Here is a tiny trained network, its code and every weight. The questions are about switching its units off for an input and a class, where a switched-off unit gives its printed mean instead of its output.

import numpy as np


def w(rows, s, z=0):
    codes = np.array(rows[::2]) - 128.0
    scale = np.full(codes.shape[1], s)
    scale[-1] = z or s
    return codes * scale


def f(y):
    return np.maximum(y, 0)


def log_softmax(a):
    a = a - a.max(-1, keepdims=True)
    return a - np.log(np.exp(a).sum(-1, keepdims=True))


def net(x, mask):
    res = np.array(x, float).reshape(1, 5) / 4 @ E
    y = f(res @ A[0][:, :-1].T + A[0][:, -1])
    res = res + np.where(mask, y, B[0][:, -1]) @ B[0][:, :-1]
    return log_softmax(res[-1] @ U[:, :-1].T + U[:, -1])


A, B = {}, {}
E = w([
[73,140,121,223,59,113,85,99],'x0',
[70,131,203,155,118,130,176,116],'x1',
[117,51,224,123,168,168,99,126],'x2',
[42,33,73,36,129,62,131,88],'x3',
[194,123,170,124,1,129,147,84],'x4',
],0.009)
A[0] = w([
[144,32,192,123,124,149,141,63,254],'n0',
[116,108,114,159,57,121,102,101,151],'n1',
[109,135,136,75,146,109,150,113,120],'n2',
[41,98,101,108,182,91,222,134,167],'n3',
[44,100,106,90,196,80,158,133,217],'n4',
[172,180,156,158,117,173,152,109,103],'n5',
[115,104,113,154,135,143,85,116,82],'n6',
[112,94,218,160,162,131,98,144,160],'n7',
[173,116,181,74,114,147,135,119,229],'n8',
[62,109,75,141,186,121,106,116,250],'n9',
[193,201,125,173,110,145,183,153,135],'n10',
[108,120,123,140,64,87,134,139,100],'n11',
[86,141,96,152,3,107,138,46,129],'n12',
[182,159,28,104,87,73,140,134,250],'n13',
[121,121,145,146,67,78,161,92,122],'n14',
],0.011,0.0023)
B[0] = w([
[157,130,74,117,94,29,185,155,225],'n0',
[64,231,189,131,133,131,94,120,186],'n1',
[148,180,59,143,159,98,107,136,169],'n2',
[81,156,98,143,225,143,22,58,231],'n3',
[109,192,117,179,252,142,45,105,247],'n4',
[171,145,71,153,130,63,154,149,197],'n5',
[135,147,117,150,166,105,123,121,153],'n6',
[192,138,62,119,106,67,160,89,209],'n7',
[188,103,109,162,74,24,153,123,192],'n8',
[135,172,115,166,178,156,50,142,226],'n9',
[254,63,34,141,166,72,119,66,217],'n10',
[87,175,166,103,126,162,103,114,168],'n11',
[17,243,190,89,151,234,84,188,227],'n12',
[199,103,29,219,191,38,152,63,229],'n13',
[84,228,213,69,81,141,98,195,182],'n14',
],0.0075,0.011)
U = w([
[92,45,126,128,115,173,154,143,9],'0',
[134,76,174,116,130,187,147,116,6],'1',
[209,100,70,152,134,79,157,97,238],'2',
[94,147,131,151,189,142,42,125,186],'3',
[75,147,245,93,60,148,127,177,123],'4',
],0.011,0.0023)

Each question gives the input, the list of numbers given to net, and the class t.
The units are the neurons (one row each of A and B). Each row of codes is followed by its name. A weight is (code - 128) times the scale printed after its matrix; where a second scale follows, it is the last column's (A, B and U).
mask holds one flag per neuron, in row order. A switched-off neuron (its flag False) gives its mean, the last column of its row in B, instead of its output. The means were averaged over made-up inputs and are rounded, as every weight is.
A unit's drop is (log p(t) with every unit on - log p(t) with that unit switched off) / (log p(t) with every unit on - log p(t) with every unit switched off).
The circuit of an input: a set's keep is (log p(t) with only the set's units on - log p(t) with every unit switched off) / (log p(t) with every unit on - log p(t) with every unit switched off). Starting from the 12 units with the biggest drops (on a tie, the unit counted first), units are removed one at a time, each time the one whose removal leaves the highest keep (on an exact tie, the one counted first), for as long as the keep stays at least 0.8.
circuit, biggest first: the units of the circuit, biggest drop first
k most important neurons: the k neurons with the biggest drops, biggest first
drop of u: that unit's drop, to one decimal
input [-1,1,-5,2,5], class 3: circuit, biggest first -> n12
input [-6,6,-1,5,4], class 3: 3 most important neurons -> n3, n10, n13
input [1,6,7,-5,-6], class 2: 2 most important neurons -> n7, n12
input [0,-8,-2,0,-4], class 2: 3 most important neurons -> n12, n13, n3
input [0,-2,-8,3,3], class 3: 2 most important neurons -> n12, n13
input [5,0,6,-1,0], class 2: 2 most important neurons -> n7, n12
input [-1,0,4,1,0], class 2: drop of n12 -> 0.3
input [1,-1,-2,-1,7], class 4: drop of n3 -> 0.2
input [4,-5,8,6,4], class 4: drop of n10 -> 0.1
input [7,0,-1,-6,4], class 4: drop of n12 -> 0.4
